Below are the code and all the weights of a small trained network. Each question names an input and a class and asks about switching units off, where a switched-off unit gives its printed mean instead of its output.

import numpy as np


def w(rows, s, z=0):
    codes = np.array(rows[::2]) - 128.0
    scale = np.full(codes.shape[1], s)
    scale[-1] = z or s
    return codes * scale


def f(y):
    return np.maximum(y, 0)


def log_softmax(a):
    a = a - a.max(-1, keepdims=True)
    return a - np.log(np.exp(a).sum(-1, keepdims=True))


def net(x, mask):
    res = np.array(x, float).reshape(1, 7) / 4 @ E
    y = f(res @ A[0][:, :-1].T + A[0][:, -1])
    res = res + np.where(mask, y, B[0][:, -1]) @ B[0][:, :-1]
    return log_softmax(res[-1] @ U[:, :-1].T + U[:, -1])


A, B = {}, {}
E = w([
[155,87,136,197,136,218,140,234,198],'x0',
[221,162,158,230,124,116,180,71,146],'x1',
[139,145,111,99,142,138,138,126,155],'x2',
[113,127,89,119,125,119,145,109,153],'x3',
[173,89,52,130,143,65,139,149,80],'x4',
[224,92,117,70,9,132,76,105,150],'x5',
[174,104,127,123,166,151,110,123,91],'x6',
],0.011)
A[0] = w([
[157,95,142,187,123,134,167,133,163,104],'neuron 0',
[71,128,116,192,214,140,187,153,138,74],'neuron 1',
[182,56,99,107,68,108,95,127,190,103],'neuron 2',
[97,88,64,67,150,136,78,197,113,101],'neuron 3',
[168,147,171,122,87,184,28,95,158,130],'neuron 4',
[105,225,208,102,125,175,110,52,188,254],'neuron 5',
[34,53,158,94,130,177,58,135,158,115],'neuron 6',
[119,81,108,120,84,79,77,182,120,138],'neuron 7',
[117,181,126,131,108,47,120,60,80,169],'neuron 8',
[213,157,139,201,104,91,151,85,161,157],'neuron 9',
[129,117,71,191,119,196,113,210,200,94],'neuron 10',
[68,205,120,138,254,145,153,151,73,73],'neuron 11',
[151,83,54,179,149,75,112,152,73,151],'neuron 12',
[137,52,113,197,136,134,72,223,202,59],'neuron 13',
[72,79,118,75,145,107,61,185,129,71],'neuron 14',
],0.008,0.0042)
B[0] = w([
[100,204,71,215,199,104,91,167,120,174],'neuron 0',
[68,143,181,67,57,158,202,94,124,193],'neuron 1',
[72,111,159,93,88,187,206,85,131,219],'neuron 2',
[166,175,170,157,253,137,171,135,196,201],'neuron 3',
[113,109,126,87,69,149,185,151,168,205],'neuron 4',
[63,59,95,154,196,64,98,197,58,245],'neuron 5',
[177,76,176,162,212,38,82,131,193,197],'neuron 6',
[61,118,209,113,162,150,140,148,173,188],'neuron 7',
[167,130,89,176,133,65,73,138,44,222],'neuron 8',
[144,108,188,167,220,126,172,124,179,224],'neuron 9',
[216,157,44,88,79,49,2,156,77,205],'neuron 10',
[79,114,180,83,40,182,142,69,91,204],'neuron 11',
[41,80,152,88,168,172,119,170,147,192],'neuron 12',
[169,185,107,84,68,147,99,70,33,199],'neuron 13',
[178,241,168,150,173,69,124,82,219,189],'neuron 14',
],0.0064,0.012)
U = w([
[175,170,159,228,215,117,159,94,229,67],'0',
[159,206,27,126,82,114,2,97,42,86],'1',
[95,88,182,83,1,201,228,70,158,65],'2',
[105,43,89,165,163,142,139,207,136,253],'3',
],0.0076,0.0058)

Each question gives the input, the list of numbers given to net, and the class t.
The units are the neurons (one row each of A and B). Each row of codes is followed by its name. A weight is (code - 128) times the scale printed after its matrix; where a second scale follows, it is the last column's (A, B and U).
mask holds one flag per neuron, in row order. A switched-off neuron (its flag False) gives its mean, the last column of its row in B, instead of its output. The means were averaged over made-up inputs and are rounded, as every weight is.
A unit's drop is (log p(t) with every unit on - log p(t) with that unit switched off) / (log p(t) with every unit on - log p(t) with every unit switched off).
The circuit of an input: a set's keep is (log p(t) with only the set's units on - log p(t) with every unit switched off) / (log p(t) with every unit on - log p(t) with every unit switched off). Starting from the 12 units with the biggest drops (on a tie, the unit counted first), units are removed one at a time, each time the one whose removal leaves the highest keep (on an exact tie, the one counted first), for as long as the keep stays at least 0.8.
circuit, biggest first: the units of the circuit, biggest drop first
unit that matters most: the unit with the biggest drop
k most important neurons: the k neurons with the biggest drops, biggest first
drop when u is switched off: that unit's drop, to one decimal
input [6,-3,-2,6,2,-1,-2], class 1: 2 most important neurons : [neuron 10; neuron 13]
input [-4,-4,0,5,3,-3,6], class 0: unit that matters most : neuron 3
input [-5,7,-5,-7,8,7,-8], class 3: circuit, biggest first : [neuron 14; neuron 12; neuron 9]
input [5,-8,6,7,-3,-8,-4], class 0: 4 most important neurons : [neuron 6; neuron 3; neuron 14; neuron 2]
input [-4,1,-5,-2,7,6,-6], class 3: circuit, biggest first : [neuron 13; neuron 12]
input [-4,-5,5,1,-2,-4,3], class 0: circuit, biggest first : [neuron 14; neuron 3]
input [4,2,-2,5,-4,-5,8], class 2: circuit, biggest first : [neuron 1; neuron 11]
input [4,-5,-2,3,-3,1,-3], class 0: circuit, biggest first : [neuron 6; neuron 14]
input [-7,-1,-2,-4,-8,-3,1], class 3: 3 most important neurons : [neuron 5; neuron 10; neuron 13]
input [-2,6,8,3,-7,5,-2], class 3: 3 most important neurons : [neuron 5; neuron 14; neuron 3]
input [6,4,-7,-4,5,5,6], class 1: 3 most important neurons : [neuron 13; neuron 10; neuron 0]
input [8,-2,-2,-1,8,-5,8], class 1: circuit, biggest first : [neuron 13; neuron 10]
input [3,3,5,3,-2,-4,4], class 2: circuit, biggest first : [neuron 1; neuron 11]
input [4,6,-3,-2,-8,1,-4], class 3: 3 most important neurons : [neuron 5; neuron 14; neuron 3]
input [4,-1,-5,8,-7,3,-6], class 3: circuit, biggest first : [neuron 5]
input [7,-7,1,4,-6,6,5], class 0: 2 most important neurons : [neuron 6; neuron 3]
input [0,-7,-7,0,8,-8,1], class 2: circuit, biggest first : [neuron 11; neuron 1]
input [5,5,-4,7,7,8,7], class 2: 3 most important neurons : [neuron 2; neuron 5; neuron 13]
input [-6,0,1,2,-7,-4,0], class 3: 2 most important neurons : [neuron 5; neuron 10]
input [-1,-5,1,-7,-3,-6,-5], class 2: circuit, biggest first : [neuron 11]
input [2,-8,0,0,-8,-6,-4], class 0: 3 most important neurons : [neuron 6; neuron 14; neuron 3]
input [5,2,6,5,1,-7,-2], class 2: 2 most important neurons : [neuron 1; neuron 11]
input [8,2,-3,5,6,-7,0], class 1: 2 most important neurons : [neuron 10; neuron 13]
input [1,1,5,1,-3,-4,-8], class 2: 3 most important neurons : [neuron 1; neuron 11; neuron 8]
input [4,3,1,2,4,-2,-8], class 1: drop when neuron 13 is switched off : 0.2
